m =
[[ 22.0  25.2  10.7  41.2  51.7  17.3  26.6  10.2  12.5   3.0  25.6  10.4
   35.9]
 [ 13.4  10.0  -3.2  19.6   5.3   6.8  -4.9   9.3  -2.1   0.5   4.9   0.7
   21.6]
 [ -1.9  -2.5 -12.9   4.8   2.5  -6.6   0.3 -20.3  -0.8  -8.4  -6.1 -24.3
   -4.4]
 [ 33.4  59.9  -1.1  56.5  47.1  30.1  12.9  20.6  10.8   1.7  20.3  -1.4
   49.9]
 [  2.5  20.1 -22.8  10.1   5.4  -3.8 -17.0 -19.3  -2.2 -12.6   1.8  -8.0
    8.3]
 [ 32.6  29.6   1.0  52.0  51.6  25.4  37.0  13.3  11.2  -2.8  23.9  -6.6
   48.2]
 [-32.7 -26.5   4.7 -47.6 -59.4   8.3  -0.5   4.6   2.3   7.0 -20.5  -3.4
  -36.7]
 [-10.7  20.0  17.0  -9.5 -12.6 -12.1 -14.2 -10.4 -10.6  13.8  -6.2  14.8
  -20.3]]
m[0][0] => 22.0
m[3] => [33.4, 59.9, -1.1, 56.5, 47.1, 30.1, 12.9, 20.6, 10.8, 1.7, 20.3, -1.4, 49.9]
m[5][1] => 29.6
m[2][11] => -24.3
m[7][8] => -10.6
m[:, 11] => [10.4, 0.7, -24.3, -1.4, -8.0, -6.6, -3.4, 14.8]
m[:, 2] => [10.7, -3.2, -12.9, -1.1, -22.8, 1.0, 4.7, 17.0]
m[6][1] => -26.5
m[:, 4] => [51.7, 5.3, 2.5, 47.1, 5.4, 51.6, -59.4, -12.6]
m[:, 12] => [35.9, 21.6, -4.4, 49.9, 8.3, 48.2, -36.7, -20.3]
m[5][12] => 48.2
m[:, 3] => [41.2, 19.6, 4.8, 56.5, 10.1, 52.0, -47.6, -9.5]
m[7][5] => -12.1
m[7][3] => -9.5
m[2][6] => 0.3
m[4][6] => -17.0
m[6][10] => -20.5
m[0][8] => 12.5
m[6][5] => 8.3
m[1][5] => 6.8
m[3][6] => 12.9
m[2][0] => -1.9
m[2][2] => -12.9
m[:, 6] => [26.6, -4.9, 0.3, 12.9, -17.0, 37.0, -0.5, -14.2]
m[6] => [-32.7, -26.5, 4.7, -47.6, -59.4, 8.3, -0.5, 4.6, 2.3, 7.0, -20.5, -3.4, -36.7]
m[:, 10] => [25.6, 4.9, -6.1, 20.3, 1.8, 23.9, -20.5, -6.2]
m[5][2] => 1.0
m[6][7] => 4.6
m[1][0] => 13.4
m[0] => [22.0, 25.2, 10.7, 41.2, 51.7, 17.3, 26.6, 10.2, 12.5, 3.0, 25.6, 10.4, 35.9]
m[1][4] => 5.3
m[3][2] => -1.1
m[4][9] => -12.6

B =
[[-45.6 -31.1 -38.0 -31.3  -7.3  14.5  -2.8  -6.5   2.3]
 [-44.0  -1.8 -32.1 -22.9  -7.9 -12.2  35.0   9.4  -8.3]
 [ 28.7 -26.2  17.3   7.5   5.5  33.2 -61.7 -22.4  15.9]
 [-27.9 -42.1 -27.4 -26.3  -4.3  30.5 -33.4 -17.1   9.7]
 [ 14.1 -34.8   5.6  -2.6   3.4  37.2 -61.7 -24.2  16.5]
 [ 43.2 -14.0  29.1  17.6   8.2  27.8 -59.4 -19.8  14.7]
 [-48.9 -22.6 -39.2 -31.3  -8.2   6.5  11.4  -1.2  -1.5]
 [ -0.4 -39.7  -6.2 -11.9   0.4  37.2 -54.7 -24.2  15.3]
 [-35.9   7.9 -26.2 -16.1  -6.7 -18.9  42.0  13.8 -11.4]
 [-47.2 -12.8 -36.8 -27.9  -8.5  -2.8  23.2   5.0  -5.2]
 [-14.9 -43.3 -18.0 -20.4  -1.9  35.8 -45.2 -20.7  13.4]
 [-37.5 -37.2 -33.3 -29.6  -6.4  23.8 -19.3 -12.7   6.0]
 [-14.9  23.8  -7.4  -0.9  -3.1 -26.9  46.8  18.2 -12.6]
 [-26.2  16.5 -16.8  -8.5  -4.9 -24.2  46.8  16.5 -12.0]]
B[0, 0] -> -45.6
B[7, 3] -> -11.9
B[9, 1] -> -12.8
B[13, 5] -> -24.2
B[11, 5] -> 23.8
B[2] -> [28.7, -26.2, 17.3, 7.5, 5.5, 33.2, -61.7, -22.4, 15.9]
B[5, 2] -> 29.1
B[8, 0] -> -35.9
B[8, 3] -> -16.1
B[13, 6] -> 46.8
B[5, 7] -> -19.8
B[4, 3] -> -2.6
B[11, 8] -> 6.0
B[0, 8] -> 2.3
B[13, 0] -> -26.2
B[10, 4] -> -1.9
B[10, 0] -> -14.9
B[9, 4] -> -8.5
B[1] -> [-44.0, -1.8, -32.1, -22.9, -7.9, -12.2, 35.0, 9.4, -8.3]
B[5, 6] -> -59.4
B[:, 5] -> [14.5, -12.2, 33.2, 30.5, 37.2, 27.8, 6.5, 37.2, -18.9, -2.8, 35.8, 23.8, -26.9, -24.2]
B[3, 8] -> 9.7
B[:, 6] -> [-2.8, 35.0, -61.7, -33.4, -61.7, -59.4, 11.4, -54.7, 42.0, 23.2, -45.2, -19.3, 46.8, 46.8]
B[0, 4] -> -7.3
B[4, 7] -> -24.2
B[9] -> [-47.2, -12.8, -36.8, -27.9, -8.5, -2.8, 23.2, 5.0, -5.2]
B[8, 5] -> -18.9
B[5, 0] -> 43.2
B[12, 4] -> -3.1
B[4, 6] -> -61.7
B[:, 4] -> [-7.3, -7.9, 5.5, -4.3, 3.4, 8.2, -8.2, 0.4, -6.7, -8.5, -1.9, -6.4, -3.1, -4.9]
B[4, 4] -> 3.4
B[13, 8] -> -12.0
B[:, 0] -> [-45.6, -44.0, 28.7, -27.9, 14.1, 43.2, -48.9, -0.4, -35.9, -47.2, -14.9, -37.5, -14.9, -26.2]
B[12, 2] -> -7.4

x =
[[5 4 5 5 5 5 4 4]
 [5 5 4 5 5 4 3 6]
 [5 5 4 5 5 5 4 4]
 [6 4 3 5 4 5 3 5]
 [3 4 5 3 4 4 5 4]
 [5 4 4 4 3 5 5 3]
 [2 5 4 5 7 2 3 8]
 [5 4 4 6 4 6 4 4]
 [6 3 4 2 2 5 6 2]]
Indices start at 0.
(0, 0) -> 5
(3, 2) -> 3
(0, 3) -> 5
(5, 4) -> 3
(2, 5) -> 5
(5, 0) -> 5
(2, 6) -> 4
(2, 4) -> 5
(3, 1) -> 4
(6, 2) -> 4
(3, 4) -> 4
(8, 7) -> 2
(4, 4) -> 4
(2, 2) -> 4
(1, 1) -> 5
(0, 2) -> 5
(1, 0) -> 5
(5, 1) -> 4
(5, 3) -> 4
(0, 1) -> 4
(6, 1) -> 5
(4, 1) -> 4
(3, 5) -> 5
(6, 3) -> 5
(7, 5) -> 6
(2, 7) -> 4
(1, 6) -> 3
